Table B holds the same points as the rows below and some others, measured another way and shuffled. Each row below is followed by which row of B it is.
B:
0: [  78  490   53  124  -44  208  142  305  148 -180  310 -225  353  142
   37 -226  -36   86  313   80 -126 -402  405   96    3 -138 -354 -135
  -45]
1: [ -54  127  132   17   48  -14  492 -106  183 -237 -323 -275  110 -151
   -2 -141 -158 -194  118   87  -37 -137 -282 -110    8 -184   65   31
  127]
2: [  55  183 -176  -79  323  145 -446 -101 -192  115  277  203 -119  -38
   41  -43   78 -168 -330   98  -99  -66  183  -41  -60  195 -259   79
  -60]
3: [  25 -153 -157 -150  112 -238 -316  -58 -190  396   17  376 -283 -231
 -163  342   10 -238 -385   27 -188   28  -91   54   -7  226 -214  -10
  312]
4: [  33 -263 -314 -357   98 -430   97 -171 -108  442    2   18 -220   70
   69  174  210 -151 -264   48 -172  119  -54  166   34  -99  203  -51
  448]
5: [-116  298  245  280    9  230 -584  161 -437  -58  313  473  201 -184
 -158  289  -88 -116  113  -19  -85 -129  171  131  178  316 -311   50
 -185]
6: [  96  -91 -175   28  -28 -119  361 -290  206    8   -6 -241   91  143
  153 -227    0  -25  108   49  -70  -72   85   68   21 -130   47 -162
  200]
7: [ -10  166  100  163   75   73 -119   39 -167  109  204  152  109  -90
 -167   58  -92  -17  200 -105  -36 -170  122  -38  161  144 -153 -121
  -64]
8: [ -33 -139  -90  -66   39 -206  309 -228  -42  175 -101 -143    2   16
   79  -81   45  -99   78  -35  -72   45  -96   35   98 -123  221  -77
  189]
9: [  50  -45 -193 -100   62 -175  202 -232  167    1 -160  -44 -105  -11
   71   -8    5 -218 -229  157 -126  -24  -73   12 -111  -50  -69   -4
  270]
10: [ -30  -46  -89   89   48 -214  131 -265  149  187  -48 -251  -70  -84
   34 -105  -28 -188   40  -11   83  -88  -28  -44   67 -158   -3 -206
  180]
11: [  72  -36 -173   -9  -52 -117  513 -196  125   23  -13 -244  158  246
  169 -264   69   50  206   -4 -139  -44  149   72   25 -162  134 -145
  129]
12: [-109  440  163  294  146  421 -737   78 -371 -162  289  400  110 -234
   -6   24  -59 -230 -126   83  -74 -123  221    5  -17  341 -498  172
 -353]
13: [  63 -194 -218 -239   67 -308  273 -141   31  310  -68  -68 -137   13
    7   35   65  -95 -120   19 -163    7  -89   54   22  -92   99  -99
  381]
14: [ -90  -87  140   55  -27   52  285 -266  -14 -213 -192 -339  218 -124
  272 -285 -101 -150  173  121  -45   10 -267  143  126 -207  209   72
  161]
15: [ -28  354   57  -10  243  223  -16   57 -140 -129   46  102   71  -66
  -56  -94  -24 -129  -48   46 -115 -131   54 -151  -45  109 -154  132
 -182]
16: [ -80  100  -22  204   -2    4 -335 -143 -198   53  175  206   52  -39
   47   88   36 -161   -9   23  -35  -10  188  121   69  129 -160  -27
  -51]
17: [ 128   73 -170 -281   33   -2  406  158  102   43 -117 -131   20   -3
  134 -255   31  -37 -162  138 -401 -118    7   72 -199  -82 -209   62
  271]
18: [ 119 -420 -293 -312  201 -286    7 -262 -214  597  102   83 -240  -27
    1   23   91  -31 -212  -81 -181  114 -102   62  124   80  173 -111
  388]
19: [  43  275  -63   48  360  284 -379 -254  -59 -210  193  108  -16  -38
   58 -102  -33 -216 -258  177   24 -118  100 -129  -50  177 -218  140
 -159]
20: [ 124 -116 -221 -205  -95 -289  181  -25  214  127  -16 -147  -43   20
  113   77   30 -132 -170  214 -208 -114   -2  270  -53 -176 -140 -100
  553]
21: [ -71  139   24  -28   68  217 -153  111 -383   42   -7  268   47 -164
  113 -123   47 -126 -157   30 -340   62   32   72  -81  201 -209  218
  -95]
22: [  38  -20 -214 -119  112 -267  213 -217  160  116 -139  -19 -171    3
  -33   89   29 -222 -211   81  -62  -34  -50  -71  -80  -57  -23  -50
  249]
23: [-139  410  203  262  212  588 -647  -16 -571 -308  269  419  231 -136
  135 -142   -8 -158  -62   69 -140   17  187   25   20  386 -275  332
 -517]
24: [ -51 -153 -152  -24  128 -240  147 -423   50  161 -121 -200 -123  -36
  109  -85   42 -233  -80   27   74   62 -129  -39   57 -139  193  -81
  188]
25: [  57 -258  -69  -98   68 -178  258 -371   39    5  -84 -106   20   10
   51   32  -67 -105   23   77  -29   20 -228   79  160  -67  262  -46
  325]
26: [ 184 -127 -224 -226   80 -305  370 -211  262   93  113 -239   27  221
   -7   72   20    2   59  105  -23 -166   14  109  119 -200  180 -205
  461]
27: [ 174 -183 -192 -110   98 -210  182 -306  234   86   44 -112  -51   45
  -29   45  -84  -76  -68  106  -20 -129  -66   35   71  -42   14 -165
  399]
28: [  15 -145    3 -106  -79   -3  281  -70   31  -49 -269 -157   52 -214
  200 -211 -105 -162 -106  159 -292   -7 -271  160  -63  -83  -85   96
  342]
29: [ -82   45 -127   38  123 -178   -5 -117  -80  347  -78   63 -201 -148
  -70  -18   54 -222 -127 -105  -49   10   31 -151  -44   32 -118  -97
    5]
30: [ -33  222  -25  -95   63 -116  296  211  -50  181  -50    5    6  -28
 -130    9   47  -69   64  -67 -194 -129   61  -77  -28  -55  -88  -55
   59]
31: [ 202 -193  -63 -237   -7   78   -4  241 -198  419  308  -66  108 -125
   94 -245  -53  184   50  -22 -404 -165   55  281  121   48 -225 -113
  388]
32: [-163  588  431  412  123  591 -469   -9 -234 -699  224   95  445 -153
   81  -62 -186 -206  217  199  105 -224   79   47  134  133 -226  245
 -424]
33: [  20  100 -130 -307   60 -185  436  193   68  179 -154 -198  -52  -27
   41  -98   85 -105  -98   67 -276  -97  -55   28 -111 -217  -37    9
  299]
34: [-156  431  149  269  198  226 -131   23 -207   18   69   38   72 -170
  -75 -207  -41 -162  142 -131   38 -134  143 -257   22   89 -200   -7
 -405]
35: [ -57  144    9 -178   63   69 -141  184 -195   20  -56   91  -16 -225
  114   -7   35 -234 -279  182 -299  -25  -90  153 -113   14 -242  210
  178]
36: [ -27  176  170 -185  210  266 -199  165 -327 -132   39  160   94 -258
   20   13  -73 -163 -176  161 -252  -68 -202   78   24  129 -133  289
   68]
37: [  95  341  179  174  121  411    1  -18   19 -488  125  134  309  -23
  -68  -86 -223  -27  131  140 -104 -269   67  -53   30  213 -268  101
 -153]
38: [  16  170  -11  219  117  208 -268 -231  -69 -167  177  140  107  -17
   59  -81  -71 -133  -30   88  -15 -102  160   -3   23  185 -223   17
 -134]
39: [ 207 -125 -323 -476  150 -350  234  -25  208  180  -47   28 -220   54
  -85  263   50 -146 -403  221 -254 -109 -112   94 -102  -64  -62  -14
  614]
40: [ -72   52    9  109   56  -41   -2 -188  -42   35    0  -94   33  -92
   71  -80  -17 -176   44   21   14  -44  -18   10   74  -62   -2  -51
   43]
41: [ -88  273  113  281   19  113  259 -226  179 -354 -153 -216  192  -34
   79 -219 -120 -198  192   76   74 -144   -1 -117   -9 -105  -57  -17
 -135]
42: [  69   71   33 -109   77   99  283  -44  156 -160  -56 -369  145  -93
  184 -310 -106  -95   25  182 -130 -186 -141   71    0 -196  -57   29
  242]
43: [-297  195  183  289 -109   29 -200  156 -303  253 -190   52  -30 -454
   54 -148  -19 -302   24 -121 -137   21  -27  -11  -47   14 -332   13
 -147]
44: [  71   39 -236 -148   45 -226  237 -148  236   24  -33 -195  -46  111
  111  -21   78 -168 -145  172  -90  -99   65   80  -86 -194  -46  -79
  311]
45: [ 158   -7  -64   21  181   99 -172 -263 -107  -58  423  118  178  201
  -28   71  -37   76  131   44   17 -135  178  101  247  154   67  -95
   59]
46: [ 239 -490 -370 -259  -47 -277  126 -177  -88  488   53  265 -160   38
   24   57   40   61 -239  -14 -419   94   16  217   -8  217  -93 -130
  504]
47: [   1   52 -125 -165  193 -154  331 -255   55  -34    2 -260   51  193
  104  -83  112 -111   53   77   36  -27  -22  -11   86 -230  333   -8
  129]
48: [-193  -66   66  129  -91 -294  202  -98  -13  320 -238 -271  -60 -284
   25  -76  -32 -247  143 -106   27  -12 -186    6   98 -237   47 -168
  193]
49: [-112  463  183  197  184  278  -27 -101  -13 -469  -30  -14  196  -57
   17  -84  -88 -233   58  139   64 -160   10 -140  -10   17  -98  168
 -267]
50: [  55  -63  -93 -180  151 -236   89 -124 -173  161  212  171   35  202
 -163  338   88    7   93  -29  -39  -30   34   82  240   34  293  -80
  209]
51: [  91 -379 -146 -103   13 -190  241 -395  -79  144   26  -12   56  112
  104   -4    4   14   80   -2 -114   96 -107  167  195   13  304  -86
  323]
52: [ 134  -90 -341 -203   88 -182   30 -220  172  117    4  -73 -156   52
  181  -62   89 -189 -372  216 -174  -29   55  121 -152  -59 -164  -15
  362]
53: [ -13  504  298  319   19  678 -357  238 -362 -457  297  333  450  -88
   69 -207 -144   31  193   80 -264 -202  285  100   11  360 -470  220
 -428]
54: [ 134  -51 -254 -297  166 -268  177   86 -146  491  193  221 -125  154
 -219  191  139   76  -51 -134 -240  -56  167  -21   61  100   37 -153
  224]
55: [ 109  149   39  -54  -12   46  197   94  176 -160   77 -190  196  -21
   27  -63 -118  -36   91  170 -147 -274    7  138   31 -119 -181  -52
  273]
56: [ -68  247   96  112  111  115 -145  -15  -92  -81   52   44   69 -145
  -29   -8  -67 -188    1   59  -27 -135   16  -35   33   45 -171   35
  -56]
57: [  -3 -109   -1  -14 -290 -305  448   84  186   63 -325  -22   32 -167
  -47  135 -109 -148   28   71 -282  -86 -173  172  -58 -102 -174  -99
  460]
58: [-127  -36  -28  125  -67  -67  248 -178  -19  100 -293 -162  -14 -190
  197 -297   -5 -222   -7  -12 -143   72 -101   -7  -81  -95  -62   -3
   43]
59: [ -18 -220  -37 -102   44   -7  139 -243 -136    0 -261   73  -35 -195
  148 -110  -58 -195 -201   99 -256  130 -297   76  -33   90   38  161
  218]
60: [   5  -29  -82  -76  207   38   77 -317 -134  -86  -53  101   -5   27
   76  -59   21 -147 -127   71  -96   76  -97  -43   22  101  136  132
   14]
61: [ 376 -315 -174 -111  -37 -124  215  -82  271  355  428 -380  148   89
   21 -216 -167  271  274   -4 -112 -357  123  242  260 -125 -115 -448
  594]
62: [  33  532  158  142  414  542 -596   -8 -325 -384  441  442  190   -4
 -149   91  -91  -90  -56  103    6 -214  229 -150   83  413 -281  217
 -437]
63: [ 210   -5 -281 -436  280 -321  582  -51  137  182   11   49 -107  286
 -269  209   83   49  -60  -15 -157 -119   -4 -156   30  -33  241  -95
  310]
64: [ 158 -211 -439 -151  116 -436  -78 -401  259  351  164  -95 -272  142
   37  151  115 -190 -301  130   45  -67  134   92   -8 -104  -50 -261
  461]
65: [ 271 -295 -413 -293 -192 -285  272  100   73  440  104  114  -59  149
  100  -14  114  120 -183   60 -523  -42  225  339 -122   55 -270 -177
  569]
66: [ -93  319  103    1  145  187  -94   32 -155 -245    6   56  121  -85
   81  -32    4 -215  -73  155 -104  -80   -7   26  -30   10 -102  202
  -83]
67: [  15   21   67  145 -127   86  237  -78  -40 -170  -63   51  239   -7
   79 -106  -97  -21  181   40 -211  -54   14  129   39   68  -80    5
   56]
68: [ 102 -162   90   66 -128  -83  477 -332  314 -352  -35 -425  344   99
  153  -91 -190   -5  361  189   44 -177 -187  239  242 -272  249 -137
  410]
69: [  43 -121    2 -190   32  -58  245 -100    4  -22  -72 -206   99  -75
  145 -100  -54  -89   -4  146 -166  -52 -222  178   83 -151  118   45
  360]
70: [ 189 -105 -334 -286  204 -396  242 -120  172  384   25  134 -273   90
 -279  272   37  -78 -227  -20 -124 -124   26 -131  -24   58  -43 -199
  391]
71: [ -77  -84   92   47  -16    8  -71 -175 -177  -62  -60   24   99 -165
  126   18  -63 -183   -1  102 -101   34 -184  178  119    7   49   88
  162]

[-144  151  441  246  117   94 -209   24  277 -150  130 -296  478   91
  176  308 -167 -290 -147 -274   14   80 -147  343 -633] | 68
[ -13   51   91  154   80  188 -111  174   81 -116  238 -137  189   86
   88  127  117  -11  -92 -126  114   -5   18  -69  -79] | 6
[-499  365  260 -290  -82 -280 -283   97  758 -333 -153 -266 -104  399
  325  214 -235   28  179  -72  111   58  275  495 -109] | 61
[  96  -41  -21   96 -159 -113   79 -112  -51  -81  -71  211 -106  -25
 -167 -357 -183   16  123  -16 -205  -77 -147  180 -458] | 39
[-164  -23  184  329   50 -232   20   -3   -4   64  -58  -16  -18  163
 -209   11 -770   25  -87  134  -16 -135 -159 -143 -230] | 30
[-189  142   94  176  175  146 -273 -190  -34 -207   -4 -253  142  148
  132   83 -255 -132 -279  -47   -3  -31  111 -199  -50] | 38
[-155 -145  332  390   52   19 -270    2   32  -60  -16 -301  421  244
   32  -25 -452   15 -147  -18 -112  -38 -371  -91 -316] | 44
[-512  332   91   43 -174 -503  125  -26  293  198 -198  -51  191  346
 -125  286 -703 -260 -234  162  129  -91   23  -25  180] | 48
[  85  201 -122  180   27  -55  148   66  105   67   42  -40   57  210
 -168  164   42 -164 -234 -152   80  -26  268  -62  234] | 24
[ -79  327 -182 -268 -107  -36   91  -50  163  -51   53  183 -191  -97
  -53  -65  245  -54   31  -92   69   67  234  168  -25] | 27
[ 291   75 -154  124 -103 -131  330   38  -15  127   65  309 -189  -94
 -372 -165   42  -46   50 -135  -64  -23   49  177 -252] | 4
[-121   83  -49   42   85  -50  -93 -355  -39   68 -121   90  -61  -38
 -215 -211  -94  121 -117   39 -154  158 -115  -73 -322] | 47
[-103   51  279  274   91   -5 -167  167  258   30   49 -352  303  258
  -25  212 -283  -19 -169 -166   35   44  -99    9  -31] | 64
[  66   90  151  298  -29 -139  -34 -185   71 -197 -197 -118   52  242
  -32  -64 -485 -306 -103 -181 -209 -136   82  262 -366] | 69
[-452  253   40  -46   63 -225  -32  -96  217  -24  -18   71  -58  164
   11  200 -300   24  -84  201  164   20   92  -88 -142] | 7
[ -43  240 -299 -147  129   52  -66 -451 -111 -129 -122  191 -386  -84
 -115 -249  131   79 -108   31  -94   95  302 -128  -95] | 62
[-127  300 -106  -77 -112 -196  114 -136   66   77 -115   73 -125    3
 -203  -60 -285 -164 -121  -31  -10  -32  149   46   91] | 56
[  37 -105  428  574  -74  -28  157  489   39  -26  366 -111  550  153
   46  352 -524 -364  -61 -117  159 -294 -302  119 -474] | 57
[ 259  199 -221    8   76  166  221   47    3 -137  318  316 -168 -143
  -48   72  590 -113   22 -196  135   32  328  139 -326] | 51
[ -18  148  -13  199  -19  -85  115  188  194   47  109  -59  183  277
  -69  234   16 -122 -160  -91  136  -44  139  -34  126] | 40
[ 387   90 -232   63  -32  192  264  231  -92 -318  367  325 -302 -108
   40  -60  390 -124  162 -172  132 -215  393  117 -219] | 46
[-120  109  160  351   36 -140  -49 -151  -12  -66 -149 -197  169  260
  -57   89 -670 -303 -280  -40  -83 -148   35  -54 -110] | 1
[ 289  155 -320   50 -239 -248  298 -256  -56 -168 -247  324 -344  142
 -216 -362  -65 -250   45 -113 -242 -192  349  279 -151] | 36
[  90  126   19  -53 -252 -110  161  286  291  -11  127   72   40   35
  -71  -39  132  -76  156 -207   37  -38    5  385 -131] | 55
[   2   75  121  172 -135 -317  -24  155  433 -448 -181 -131 -180  607
  189   39 -391 -113  179 -102  -60 -259  379  400 -130] | 31
[-193   96  226  332  153  109 -197   -1  -17  -16   68 -350  386  182
   43  228 -410 -181 -359  -69   60  -44  -74 -243   32] | 41
[  85   83 -233  -17 -164   80  135   33 -105  -29  163  213   29  -55
  -68 -183  305  -45  -16  -41   22  -67   32  -68    3] | 9
[-187  306  -89 -246  166   85 -126 -327  119 -139   34  156 -270 -202
   -4  -69  249   97   -6  -39   22  233  169  109 -415] | 45
[-161 -121  474  281   -6  -33 -214  464  391   16  180 -377  375  259
   38  172 -359  170   61 -123   81    6 -369  122 -197] | 0
[ 359  -55 -246   32 -289   11  201  176  -99 -165   83  233 -238    2
 -120 -429  139   12  204 -122 -120 -225  111  115   22] | 17
[-140  323 -342 -125  -72 -239  228   52  128  174  -19  142 -271  160
 -249   79  -27   30 -148   97  193  -34  378 -251  604] | 34
[ 214  185  -85   29  -42  208  204  165 -113  -75  362  203  -50 -298
  -61   14  214 -229   -4 -203  136  -89  135  110 -230] | 67
[ -87  367  -65 -133  -83  -22   28 -279   34   66 -104   20   29 -162
 -153  -78  -51 -271 -197 -191  -75  102   80  184  -95] | 32
[ 211  102 -359   12  -85  -49  242   33  -52   11   64  268 -279   57
 -227 -174  260   58    2  -21   18  -72  276 -108  189] | 15
